Each row is followed by its class number.
[  1.1   4.5 -22.2   4.4  -2.1  16.4   7.6 -14.1  -2.4   6.2   9.1  -4.4
   0.2   1.2  12.6   2.7 -38.1 -25.6   9.8  10.6  -3.5   2.0 -16.7 -21.9
  14.4]  0
[ 14.9   0.3  -6.0   1.3   5.2  -0.1   7.3 -33.6 -27.2  -7.3 -15.2  -2.8
   3.5  -9.9  13.0  -1.1 -13.5  -5.9  -6.3  -9.5   4.8   3.9  -8.4  -7.3
  12.0]  1
[ 18.1   1.2 -13.5   5.8  11.0  16.3  17.7  -7.2  -1.0   6.3  -6.9  -3.6
   0.6  -2.1  17.0  -6.2 -23.8 -16.4  -5.4  -5.7  13.7 -14.9   6.1   5.2
  -6.0]  1
[-11.7   6.0   8.7   4.2  -8.6   0.5   4.8  -4.8  -2.4   0.9   7.9  -7.1
  -6.5  -3.8  19.0   2.6 -32.6   1.1  18.8  -8.2  -6.6   0.9 -11.8  -8.9
  31.1]  0
[ -1.4   3.9 -21.0  -2.3 -14.4  32.4 -24.9 -14.7 -10.8   0.6   1.3  -2.2
  -6.2   4.6  10.1   3.1 -32.3  -9.7  19.1  11.1   8.1   3.4 -12.9 -15.3
  27.2]  0
[-10.9  11.4  -3.5  -7.4  -0.3  19.7  -1.7  39.9  -9.9   2.5  -8.2   7.6
  -3.9  -3.6   5.3 -13.5 -67.3 -36.6  10.3   5.7  -7.3   0.5 -21.6 -25.2
  22.1]  0
[ -9.6 -26.1 -18.7  -0.8   6.5   6.3  -9.4   3.1 -11.6  14.1  -2.8  -3.2
  -8.3  -5.7   1.1   5.9  12.8  -9.0  22.6   3.1  -3.5  17.1  -5.8 -28.9
  17.1]  0
[-11.6  -8.9  -3.6   6.8  11.9 -17.7   1.0  -9.7 -22.7  -4.9  -7.3 -11.7
  -3.9   1.1  -6.5 -13.4 -13.1  -9.9   5.0  17.3  -0.3  -4.6 -18.1 -10.2
  -5.6]  1
[ 10.5   6.5 -16.9  18.5   0.0  47.3  -6.5 -11.6 -13.8 -10.0  -6.1   9.5
 -17.5   5.3  12.6  -7.6 -63.1 -35.2   9.0 -21.9   6.9  23.5  -3.2 -12.3
  34.8]  1
[ 20.6   4.5  -0.1   0.2  28.0  23.1  19.6 -13.3  -2.1 -10.0   6.3 -10.4
   1.0   4.1   9.3  11.5  -4.8 -47.1  19.6  -5.5  14.0 -12.1   8.6   1.3
  15.5]  1
[-13.5  10.5   4.9   2.3  -5.1  19.9  -7.3 -19.2 -17.8   2.9  14.7  -3.7
  -5.9  -2.8  10.5  32.5 -36.8  -6.1  23.8   7.3  -9.8 -12.1  -7.2  -1.2
  11.7]  0
[  6.6   0.1  -8.3  -4.1   3.8  22.3  -2.6 -18.0  -8.4   4.9  13.3 -10.7
  -6.4  -7.1   9.2   9.4 -27.5 -20.7   7.4   2.0  -5.9   2.1  -3.9 -10.8
  17.1]  0
